Each row is followed by its class.
[-12   4  54  57  25  -2  40  11  -1  -6   5   9 -68  20 -13  40 -27  43
  30  49  39   2  -8 -91   8   4  -8 -61  28   9 -14  -1 -26  58  76   8
 -44  19 -10  58  32] -> (116)
[ 14  15  48  15   8 -15  34  35 -26 -17 -37 -12 -38  36 -17  -4 -32  41
 -15 -32 -13  25 -34   5  21  -9  28  15   4  11  59  28 -11 -48  91 -25
 -43 -17  32  46  14] -> (151)
[ 25  33  45  38  11 -20  18  57   7 -13 -44   5 -54  38  -8  -4 -41  35
 -22 -23  -9  20 -46   1   4   2  29  17 -38   4  50  33 -11 -65 101 -44
 -43   6  36  54  28] -> (8)
[-13  15  68  36 -39 -14 -15  18 -56   8  18  14 -37  29   6  30  28  -3
  21 -36  43  27  26 -20  20  38 -29 -60  44 -15  27  37   6  -8  68  11
  39 -52   6  66   4] -> (185)
[-21  12  73  38 -30  -3 -28   6 -54   0  20  20 -23  24  12  38  44  -2
  29 -44  44  35  16 -13   9  31 -42 -87  33 -25  32  38  18   0  47   4
  43 -52  10  82   6] -> (185)
[-19  30  61  55  20  -9  35   0  12 -10  13  14 -65  21  -7  25 -47  47
  28  60  45  -5  -6 -90   6  -2  -8 -47  17  20 -14  13 -12  54  77 -16
 -27  23 -26  74  16] -> (151)
[-24   9  73  29 -23  -9 -34  11 -72  -4  22  15 -24  24  -2  36  53   7
  20 -37  58  28  -3 -16   6  26 -38 -85  23 -33  35  39  24  12  44  -3
  44 -56  14  74 -10] -> (212)
[ 28  27  47  22   5 -20  25  46   2  -5 -42   4 -52  45 -19  -7 -37  30
 -10 -27 -18  20 -33   5  11  -4  29  47 -22   2  54  38  -8 -78 103 -28
 -41 -11  32  51  41] -> (185)
[ 31  22  23  43 -13  12 -24  29 -27  43   5  32  43  19  28  -1 -70  -6
  33   9 -23 -37  51  39 -20  40 -38  53  -2 -12   9 -45  56 -22  31  66
 -28  30  -9  -3  56] -> (72)
[ 23  28  42  35  13 -17  11  49  -1 -13 -46   0 -43  41 -14  -9 -36  49
 -14 -22 -15  23 -43  -7   6   4  29  38 -30   3  54  30   4 -78 114 -27
 -40 -15  34  52  27] -> (212)
[ 27   9  18  63 -14  18 -24  21 -28  35 -19  23  48  24  41  -7 -94   1
  31  -6 -15 -32  53  13 -13  45 -24  41   7 -10  -2 -59  28 -37  62  76
 -27  33 -19 -13  61] -> (73)
[-17  23  74  28 -27  -7 -30  18 -43   2  31  14 -19  21  14  40  41   2
  28 -29  56  25   6 -18  18  21 -34 -58  20 -23  41  48  14   9  57   9
  44 -39  13  76   8] -> (116)
[-21  19  80  39 -24 -10 -35  14 -60  -5  22  15 -23  27   9  42  41  -1
  16 -46  56  22   3 -18   3  36 -40 -85  26 -26  34  33  19   4  49   1
  41 -42  20  81   1] -> (8)
[-19  27  67  27 -37 -15 -25  18 -41   6  28  15 -22  30   3  36  44  -6
  23 -41  51  29  12 -14  22  29 -28 -60  31 -16  31  44  24   1  52  10
  45 -40  18  80   1] -> (45)
[-27   8  66  66  25  -9  51  -7   0  -7   5   8 -68  17 -28  34 -33  47
  23  53  45   4  -8 -99   8   3 -15 -70  46   4 -11   1 -21  63  90   3
 -37   5 -18  65  33] -> (147)
[ 13  19  45  29   6 -18  15  66   2 -18 -40   1 -41  41 -28  -3 -28  40
 -16 -18 -20  27 -31   1  16  -9  25  33 -30   5  66  45   7 -64 109 -42
 -40 -14  36  47  21] -> (73)
[ 34  21  13  50 -11   9 -11  22 -22  43   0  30  41  26  33  -6 -78 -13
  38   1 -22 -26  47  31 -17  40 -28  57  -4 -14  -2 -53  40 -39  42  70
 -26  34 -17  -6  63] -> (185)
[-23 -14  -7  11  42 -24  22 -19  -2  20 -23 -13  -8  47 -40   2 -10   6
 -10  49   5 -10  47 -61  11  30  -7  17  24  13  -5 -50  10  25  35  59
 -20   3  20  79 -12] -> (69)
[-23  17  74  40 -26 -14 -39  22 -35   1  33  12 -28  27   7  35  38  -2
  19 -41  54  29  13 -23  15  33 -32 -56  15 -23  34  44  15   2  55   0
  56 -41  13  62   8] -> (116)
[ 41  30  16  46 -24  11 -35  23  -9  45  -4  29  51  22  35  -5 -71 -15
  40  -9 -23 -31  56  37 -17  44 -21  71 -12 -11   1 -58  40 -43  30  74
 -13  33 -18  -5  63] -> (185)
[-16  19  56  62  22  -1  31   1  22 -19  18  19 -58  20  -3  30 -49  50
  24  57  43  -5  -6 -97   1  -2 -10 -34  16  25 -21  15 -18  56  76 -11
 -22  28 -25  72  11] -> (73)
[-10  13  65  62  17  -4  36   3  10  -9  16  19 -56  13 -14  38 -36  54
  23  53  37  -4   4 -73   4  18 -11 -38  38  21 -19   4 -14  72  84  12
 -31   8 -13  77  31] -> (72)
[ 27  22  51  41  12 -18  11  50  -2 -12 -47   4 -57  39 -10  -5 -36  39
 -26 -29  -5  27 -54   3   7   8  27   2 -33   3  53  28  -2 -63  97 -48
 -56  -1  34  43  42] -> (8)
[-13  18  54  56  18  -1  27  -7  27 -10  14  23 -57  21  -6  27 -35  51
  26  59  50  -3 -13 -94   3  -1 -11 -60  19  18 -21  18 -11  65  60  -6
 -34  29 -27  73  12] -> (45)
[ 36  23  13  56 -20  21 -28  17 -21  39  -2  23  45  21  40  -1 -85  -1
  28  -8 -39 -22  55  30 -19  43 -26  51   1 -11   5 -53  43 -49  36  77
 -19  31 -19 -15  55] -> (69)
[ 11  20  47  33  14 -17  24  52 -15 -10 -43  -1 -58  37 -15  -4 -32  48
  -4 -34 -13  27 -42   3  14   1  21  12 -18   7  54  30   1 -65 109 -35
 -49 -13  41  54  35] -> (151)
[  -5   29   60   63   20   -4   25   -3   27   -5   17   19  -64   17
   -6   25  -40   52   20   65   45   -5  -14 -105    2    1   -2  -41
    9   22  -17    8  -13   51   71  -12  -20   26  -33   71    3] -> (212)
[-14   3  67  59  22  -6  45   7  -6  -2   6  10 -67  16 -11  43 -28  51
  28  42  44  -5 -14 -85  12   1 -11 -70  48   8 -10   9 -30  74  80   6
 -44  10 -15  62  30] -> (116)
[-29 -16  -3  11  36 -23  15 -18  -8  26 -40 -10  11  55 -31   3 -15  13
 -11  40  -5 -14  49 -61  18  32   0  27  41  10  -2 -52  10  15  38  69
 -30  -9  10  74  -2] -> (69)
[ 34  20  22  51 -15   7 -35  19 -28  44  -6  27  46  25  34  -2 -88  -6
  28  -8 -20 -39  56  25 -19  54 -20  51   5  -9   0 -48  40 -41  45  82
 -14  28 -15 -15  62] -> (69)
[ 30  24  17  52  -5  11 -20  11 -24  42  -9  23  48  15  32   2 -89   2
  31   0 -17 -33  38  30 -14  39 -24  47   3  -9   1 -59  43 -42  43  67
 -33  36 -10  -1  82] -> (229)
[-12  20  57  63  17   4  43   4  -3 -14  15  14 -64   9  -6  44 -35  52
  26  53  43   9  -8 -74   9  10  -6 -60  43  21 -19  15 -10  61  84  -2
 -31  14  -8  84  28] -> (69)
[-30  17  78  34 -22  -6 -38   7 -44  -1  20  16 -18  30   5  38  45   5
  19 -34  47  34  15 -26   5  31 -43 -81  28 -28  31  42  21   2  57   5
  51 -47  14  82   6] -> (193)
[-23  16  69  30 -25  -6 -38  13 -40   7  25  17 -23  24   7  38  50   1
  14 -35  50  33  16 -15   7  30 -38 -71  23 -23  32  55  20   7  56   0
  63 -45  19  77  -2] -> (193)
[-36 -10   9   3  41 -34  20 -27   5  32 -27 -15   5  47 -54   2  -2   2
  -5  51  -6 -29  59 -60  18  26  -9  32  33  15  10 -47  14  26  29  63
 -18  -7  17  77  -5] -> (147)
[ 24  29  52  33   9 -28  12  48   6  -9 -42   4 -50  42 -23 -12 -36  38
 -13 -33  -9  15 -41   1  14   5  29  41 -23   2  54  34  -2 -70 107 -25
 -33 -10  37  57  35] -> (212)
[ 15  26  42  32   7 -19  20  51   9  -4 -45   4 -50  43 -14  -7 -30  39
 -10 -19 -12  22 -38   4  14  -2  29  43 -33   1  51  40  -3 -68 104 -30
 -48  -7  39  52  34] -> (45)
[-33 -30  15  23  37 -27  14 -13 -15  32 -34 -14  -6  52 -32  -5 -18  10
  -8  19  16 -25  38 -70  18  34  -1  24  25   6   8 -46   4  27  56  56
 -22 -15   3  74   4] -> (116)
[-36 -15   4  12  48 -13  22 -19 -14  19 -33 -19  12  42 -43   0 -19  16
  -3  36   0 -15  45 -55  18  27 -11  10  27   8   0 -60  10  36  43  53
 -40  -1  10  70   2] -> (151)
[ 18  12  19  58  -5  15 -18  13 -35  44 -16  27  39  15  34  -2 -87  -1
  28  -5 -19 -25  33  28 -15  37 -29  32  11 -24   6 -63  44 -34  38  60
 -32  25 -18  -4  72] -> (72)
[-20  19  72  32 -35 -11 -25   8 -48   1  23  19 -29  15  -4  31  41  -1
  22 -30  48  31   8 -13  25  31 -37 -66  42 -28  40  28  10  10  51  14
  31 -44  10  67  14] -> (72)
[ 14  15  44  32  16 -12  20  53  -1 -20 -46  -5 -43  40 -20  -4 -41  40
 -18 -27 -21  26 -39   5  17  -6  25  43 -27   9  59  34  -4 -67 106 -38
 -51  -8  39  41  37] -> (73)
[-20 -23  17  26  29 -21   8 -30  -9  26 -32 -11 -11  52 -34  -2 -22  13
 -11  39  16 -16  52 -71   7  41   9  21  20  13  -4 -52   8  25  48  54
 -15 -12   2  73   2] -> (69)
[ 26  27  19  65 -18   7 -23  16  -9  50   1  25  40  23  41 -10 -90  -3
  29  -4 -19 -27  54  19 -15  47 -25  63   1  -6   6 -55  41 -47  50  73
  -5  28 -18  -7  57] -> (147)
[ -18   19   58   56   16  -11   35   -2   13   -7    2   26  -73   27
  -14   23  -30   40   31   45   48   -9   -9 -106    1    1   -2  -61
   27   16  -17   12  -18   47   71  -11  -23   24  -31   78   12] -> (185)
[ 20  16  46  18   3 -18  26  42 -13 -15 -31 -11 -48  41 -30  -6 -16  31
 -18 -36 -15  21 -27   0  26  -5  35   9   8   6  60  34  -1 -57  79 -25
 -34 -14  34  49  21] -> (60)
[ 22  16  41  14   0 -22  26  44 -11  -8 -35  -6 -51  37 -35 -14 -13  30
 -18 -32 -10  15 -31   3  22 -10  35  11   2  -3  59  39  -4 -54  85 -26
 -32 -10  34  45  17] -> (60)
[-21  15  61  67  25 -12  49  -4  -6 -12   7  14 -60  22 -11  38 -33  53
  25  52  42   4 -12 -81   2   7 -14 -57  49  14 -16   4 -14  68  88   5
 -39   2  -9  78  30] -> (147)
[-17  12  69  63  18   7  34  -1   1 -11   9  14 -61   1  -7  42 -29  54
  26  60  40  -8  -7 -77   7  10 -23 -67  50  15 -10   2 -16  72  70   1
 -43  10 -15  75  28] -> (72)
[-13  30  55  75  22  -7  37  -1   8 -12  19  16 -45  11   4  39 -31  47
  26  59  43  17  -9 -77   5  13  -6 -37  23  19 -18   0  -8  59  89   6
 -25  14 -15  68  36] -> (147)
[-18  12  52  64  20  -3  43   3  -4 -15  11  15 -61  13 -17  30 -26  47
  29  47  42  10 -10 -88   9   4  -5 -65  38   7 -20   1 -18  61  87   5
 -37   8 -14  69  29] -> (60)
[ -16   18   63   57   29  -14   33   -3    7  -13    8   16  -53   16
  -12   34  -32   52   25   51   49   -7  -13 -100    2   -2   -9  -70
   27   16  -14    7  -16   52   68   -5  -32   27  -18   74   20] -> (229)
[ 22  22  53  40  13 -18  17  47  10   0 -43   6 -68  35 -21  -7 -47  39
 -22 -15 -19  13 -40   3   7   2  21  34 -33   4  64  28  -7 -66 100 -38
 -45  -4  33  53  37] -> (72)
[ 17  18  55  31  -1 -22  36  45 -18 -20 -33  -6 -47  35 -28  -6 -27  34
 -28 -29 -17  20 -27  11  14  -3  32  30   7  -2  53  24  -6 -57  90 -26
 -33 -12  34  60  17] -> (72)
[-17  12  62  69  19  -4  37   4 -11 -12   7  12 -63  21 -14  43 -20  45
  16  41  50   3 -11 -90   8  17  -9 -70  45   7 -16  -1 -22  72  82   3
 -39  12 -15  66  22] -> (8)
[ 37  17  20  53 -23  10 -22  18 -14  56  -6  29  35  19  40  -9 -92  -4
  34  -5 -26 -34  59  29  -6  44 -23  56  24   0   5 -43  41 -41  45  81
 -20  30 -12 -13  62] -> (69)
[-17  10  54  62  18   7  42   4   0 -13  14   9 -66  11 -16  35 -27  46
  29  53  42   2  -3 -84  12   6 -12 -69  47  10 -22   4 -18  66  76   2
 -40  11 -13  67  33] -> (60)
[ 28  12  14  55  -7  16 -22  12 -20  37   0  28  46  17  31  -5 -93  -5
  35   1  -9 -35  42  26 -10  41 -24  58   5   1   1 -54  49 -24  47  68
 -24  42 -13  -5  69] -> (73)
[-36 -21  15  25  22 -24  12 -25  -8  32 -40  -3 -12  54 -35 -11  -7  10
  -5  36  29 -19  33 -63  14  29  -2  14  22  -3   0 -39  15  31  51  42
 -27 -16   2  89   2] -> (45)
[-14   7  64  66  18   0  48   0  -8 -10   5  13 -56  17 -15  38 -24  49
  23  45  35   8  -2 -88  10   7  -9 -64  49  11 -16  -3 -24  62  79   9
 -40  13 -28  66  21] -> (185)
[-20   5  55  64  21   3  39  -3   2  -7   8  19 -66   1 -19  37 -30  44
  29  67  45  -2 -10 -82   5   4 -16 -61  46   5 -17  -4 -18  72  76  -1
 -43   6  -9  73  31] -> (72)
[ 17  11  54  31  -1 -19  25  49  -4 -13 -36  -4 -44  41 -27  -9 -25  35
 -24 -39 -12  14 -28   8  20  -6  30  32  -1   8  64  41  -2 -52 100 -31
 -27  -7  34  49  14] -> (73)
[ 27   9  17  45  -3  11 -14  19 -27  33   2  22  52  29  31   1 -78  -7
  37   4 -22 -30  52  33 -16  34 -31  62  -7  -7   9 -54  46 -30  31  78
 -16  41  -9  -4  54] -> (73)
[ 21  21  49  37  13 -17  15  40   9  -8 -48   4 -63  36 -20  -9 -44  45
 -16 -21 -14  18 -41  -2   7   5  25  25 -26   4  61  25  -6 -67 101 -34
 -46  -5  34  52  42] -> (72)
[-33 -20  19  -2  45 -24  21 -17 -13  34 -24 -15   7  51 -40   4 -15  12
   3  37  -5 -24  56 -51  22  27 -16  14  26  19   7 -49  16  32  24  56
 -32  -5  10  76  -3] -> (151)
[ 18  19  47  27   9 -23  27  64  -7 -10 -37   3 -51  48 -18  -2 -39  43
 -20 -25 -19  18 -40   4   7  -1  19  30 -18   6  62  34  -4 -69  96 -30
 -47  -9  38  46  18] -> (8)
[-12  11  64  60  21 -11  40   7   5 -14  12  10 -57  21  -8  36 -30  45
  30  51  49   0  -7 -88   8   8  -4 -41  29  20 -13   6 -25  70  89  11
 -32  12 -10  70  30] -> (116)
[-38 -34   9  37  33 -12   6 -18 -14  19 -43 -11   2  43 -38   1 -14  19
  -7  36  10 -12  42 -67  11  31  -7  11  20   1   2 -58  11  36  58  44
 -33 -20  -1  66   5] -> (73)
[-29 -11   6   6  38 -23   5 -30  -4  31 -36  -8   9  44 -36   1   1   0
  -7  48   3 -26  54 -60  18  35   0  19  32  12  -3 -42  17  24  32  60
 -24  -2  13  71   4] -> (69)
[ 18  10  27  64  -5  14 -16  19 -31  40  -6  32  43  14  33  -7 -95   1
  29  12 -20 -34  51  21 -16  43 -38  38  11 -17   3 -62  36 -30  44  73
 -30  31 -16   4  56] -> (72)
[ 14  22  48  33  11 -19  23  50 -13 -10 -44   3 -44  42 -18  -8 -37  40
  -8 -35 -11  31 -45  11  14  -8  25  24 -22  -5  63  28   1 -64 108 -31
 -44  -9  34  45  39] -> (151)
[-40 -21  10  39  38 -16  15 -30 -18  34 -40  -9 -10  41 -37  -2 -24  10
  -4  47  18 -21  37 -79  15  33   0   0  28  -2   1 -63   8  29  50  43
 -35 -12  -6  70  11] -> (147)
[ -13   21   54   54   24   -4   35    4   23  -12    9   11  -74   23
  -14   32  -41   49   25   62   44  -16   -5 -103    7   -2   -2  -37
   19   25  -14   25  -23   56   82  -13  -28   32  -23   67   14] -> (73)
[ -16   15   57   58   30    0   38   -2   12   -8    8   15  -66   15
  -10   40  -43   53   20   59   43    0  -26 -109   -1   -7  -16  -86
   28   15   -6    1  -16   59   63  -12  -42   28  -28   64   10] -> (8)
[-28 -12   4  15  38 -15   3 -16   9  27 -31 -10   6  32 -45   2  -5   7
 -14  57   0 -25  50 -64  13  32  -9  21  22   8   4 -57   6  31  36  53
 -28  -5  10  66  -5] -> (72)
[ 36  26  24  56 -19   2 -31  21 -13  52  -6  24  46  20  40  -1 -91   0
  32 -16 -10 -37  54  18  -6  49 -30  51  16  -3   2 -55  36 -40  54  84
 -18  29 -11   7  71] -> (229)
[-27 -10  15  19  18 -24  12 -19 -14  25 -27  -4  -8  54 -40  -6   2   2
  -4  30  12 -16  51 -59  13  34  -1  42  17  -2   3 -39  12  14  52  50
 -11 -16  -3  81  -1] -> (185)
[ 32  20  22  54 -15  13 -28  22 -10  48  -6  19  51  25  42  -6 -84  -6
  28  -8 -21 -32  56  28 -14  43 -29  58  13 -11  -1 -55  35 -31  38  76
 -13  34 -14  -5  61] -> (193)
[-21  20  76  36 -23 -12 -27  17 -54  -3  28  12 -34  30  10  40  39  -2
  17 -33  58  16   7 -25   6  34 -40 -80  24 -22  31  34  14   9  42   0
  40 -33  13  78  -6] -> (8)
[-26 -19  21  27  19 -17  15 -29 -22  28 -28  -8  -4  43 -35 -11 -13  18
  -8  37  17 -15  41 -60  15  30  -6  26  22  -5   7 -36  20  31  64  48
 -16 -30 -10  84  -6] -> (212)
[-37 -17   9   7  43 -23  14 -25 -11  22 -42 -20   9  44 -46   6   1  -3
 -10  39  -1 -27  45 -62  11  27 -10   3  35   5   3 -62  14  30  22  49
 -37  -5  19  71  -2] -> (8)
[-31  10  77  32 -26 -15 -27  25 -52  -1  20  10 -14  27   6  38  45   1
  22 -36  54  23   9 -20  15  19 -29 -74  33 -29  42  40  11   7  49   3
  49 -47  15  69  -4] -> (116)
[-27  23  73  36 -22  -7 -29  20 -43   7  32  14 -38  26  13  33  30  10
  27 -35  62  31   6 -13  16  37 -34 -61   7 -10  27  41  16  16  61 -14
  42 -45  12  79  10] -> (151)
[ 24  23  49  20  -2 -16  26  43  -5  -7 -37 -14 -45  47 -19  -7 -22  36
 -33 -44 -14  26 -29   6  15   2  32  32   4  12  56  40  -4 -54 104 -28
 -25 -15  38  61  18] -> (193)
[-43 -15   9  12  37 -27  28 -17 -15  28 -38 -19  -3  47 -43  -2  -7   9
   1  47   3 -25  52 -66  13  19 -12   9  37  -1   2 -53  11  25  46  51
 -27 -10   9  74 -10] -> (151)
[ 32  24  22  60  -5  10 -15  17 -21  42 -11  25  29  22  33   0 -96  -6
  34   1 -11 -42  35  23 -16  43 -26  44  11  -6   4 -57  43 -22  45  61
 -39  44  -7  -5  76] -> (8)
[-35 -16  11  16  41 -23  17 -19   3  29 -30  -7   2  38 -42   1 -19  11
  -9  59  -2 -31  56 -57  14  30 -15  39  33  12   3 -49   9  39  40  57
 -27  -8  12  78  -2] -> (72)
[-41 -18   7  12  40 -26  18 -26  -1  24 -45 -16  14  37 -45   3  -9  12
  -4  43  -5 -21  51 -64  12  18 -10  18  29   4   1 -54  10  16  43  54
 -30 -15  15  76  11] -> (229)
[-26  15  67  30 -30 -21 -29  23 -50   3  19  13 -30  22  -7  35  43  -1
  26 -35  40  27  13 -28  28  26 -31 -73  38 -26  41  42  10  -2  61  10
  31 -48  14  55   9] -> (116)
[-28 -18   9  23  24 -18  12 -23 -15  29 -35 -10  -4  55 -39  -6 -12   8
 -15  36   8 -13  60 -71  15  39   7  41  21   2  -3 -48   4  10  57  51
 -15 -19  -8  69  -5] -> (185)
[ 17  19  48  34   7 -18  27  53   2 -12 -45   5 -46  47 -10  -7 -33  47
  -9 -25  -9  30 -40   1  15  -4  22  23 -13   7  55  43   2 -65 109 -23
 -51  -8  43  64  29] -> (45)
[-31 -18  20  26  31 -13  18 -23 -17  29 -39 -16 -21  52 -33  -3 -31  19
   3  30  16 -23  47 -64  12  34  -7  16  18   6   4 -51   4  32  61  47
 -28 -12  -1  82  12] -> (151)
[ 28  15  12  58 -20  15 -23  20 -15  40  -9  23  44  16  34  -6 -89  -7
  37   0 -17 -36  55  29  -6  41 -25  64   8  -7   8 -54  36 -33  52  77
 -15  36 -14 -13  66] -> (73)
